Below is a small trained network, with its code and all its weights. Each question gives an input and a class and asks what happens when units are switched off, that is, made to give their printed mean instead of their output.

import numpy as np


def w(rows, s, z=0):
    codes = np.array(rows[::2]) - 128.0
    scale = np.full(codes.shape[1], s)
    scale[-1] = z or s
    return codes * scale


def f(y):
    return np.maximum(y, 0)


def log_softmax(a):
    a = a - a.max(-1, keepdims=True)
    return a - np.log(np.exp(a).sum(-1, keepdims=True))


def net(x, mask):
    res = np.array(x, float).reshape(1, 4) / 4 @ E
    y = f(res @ A[0][:, :-1].T + A[0][:, -1])
    res = res + np.where(mask, y, B[0][:, -1]) @ B[0][:, :-1]
    return log_softmax(res[-1] @ U[:, :-1].T + U[:, -1])


A, B = {}, {}
E = w([
[121,116,128,135,132,140,150,130,145,121,125],'x0',
[89,89,92,173,130,125,97,179,173,100,100],'x1',
[119,127,84,132,89,161,134,112,106,58,161],'x2',
[131,103,165,117,126,87,134,186,120,116,250],'x3',
],0.017)
A[0] = w([
[92,123,72,136,136,88,71,174,168,127,84,82],'n0',
[98,191,96,152,115,148,133,72,133,158,82,6],'n1',
[164,135,196,179,189,66,151,113,173,241,98,69],'n2',
[150,151,35,143,184,194,130,62,93,114,1,32],'n3',
[199,140,169,62,97,88,194,45,124,129,132,94],'n4',
[89,121,59,145,61,181,164,78,49,89,141,6],'n5',
[152,185,155,95,147,151,177,93,125,181,117,41],'n6',
],0.0092,0.0018)
B[0] = w([
[54,189,96,125,187,122,155,139,194,10,93,192],'n0',
[160,70,110,155,134,92,138,132,164,94,163,185],'n1',
[137,166,193,198,140,180,142,55,82,163,157,212],'n2',
[151,77,117,163,170,136,162,190,120,151,189,250],'n3',
[94,125,99,97,174,92,185,187,135,133,68,190],'n4',
[170,189,143,173,64,138,89,57,166,139,139,192],'n5',
[124,200,105,79,145,113,159,129,160,117,82,179],'n6',
],0.012,0.017)
U = w([
[182,16,120,173,143,92,191,213,5,138,254,81],'0',
[173,192,126,201,90,237,116,11,91,126,130,254],'1',
[114,187,54,59,141,122,182,138,158,76,45,3],'2',
],0.0086,0.0043)

Each question gives the input, the list of numbers given to net, and the class t.
The units are the neurons (one row each of A and B). Each row of codes is followed by its name. A weight is (code - 128) times the scale printed after its matrix; where a second scale follows, it is the last column's (A, B and U).
mask holds one flag per neuron, in row order. A switched-off neuron (its flag False) gives its mean, the last column of its row in B, instead of its output. The means were averaged over made-up inputs and are rounded, as every weight is.
A unit's drop is (log p(t) with every unit on - log p(t) with that unit switched off) / (log p(t) with every unit on - log p(t) with every unit switched off).
The circuit of an input: a set's keep is (log p(t) with only the set's units on - log p(t) with every unit switched off) / (log p(t) with every unit on - log p(t) with every unit switched off). Starting from all 7 units, units are removed one at a time, each time the one whose removal leaves the highest keep (on an exact tie, the one counted first), for as long as the keep stays at least 0.8.
units of the circuit, in order: the units of the circuit, biggest drop first
unit that matters most: the unit with the biggest drop
top k neurons: the k neurons with the biggest drops, biggest first
drop when u is switched off: that unit's drop, to one decimal
input [7,6,-4,5], class 2: units of the circuit, in order => (n3)
input [-1,2,4,1], class 1: units of the circuit, in order => (n3, n4)
input [8,-7,-4,1], class 2: top 2 neurons => (n4, n6)
input [3,4,1,3], class 2: top 3 neurons => (n3, n2, n1)
input [5,-6,1,-5], class 2: top 4 neurons => (n6, n4, n2, n5)
input [3,5,-6,2], class 1: top 2 neurons => (n2, n3)
input [4,-4,-6,1], class 1: top 3 neurons => (n2, n3, n0)
input [-5,-8,-8,7], class 1: top 2 neurons => (n2, n3)
input [4,-5,-5,4], class 1: top 3 neurons => (n2, n3, n0)
input [4,2,1,-2], class 0: top 2 neurons => (n6, n2)
input [-5,-4,-1,-4], class 0: top 2 neurons => (n3, n0)
input [3,-6,1,5], class 2: top 3 neurons => (n3, n4, n2)
input [8,-4,-2,-3], class 2: top 3 neurons => (n6, n4, n5)
input [1,4,-7,-1], class 1: unit that matters most => n2
input [-7,-4,2,-4], class 0: top 3 neurons => (n3, n0, n1)
input [3,8,5,1], class 2: drop when n2 is switched off => 0.9
input [-6,0,-8,2], class 1: drop when n5 is switched off => 0.0
input [-4,6,-8,1], class 1: drop when n2 is switched off => 1.4
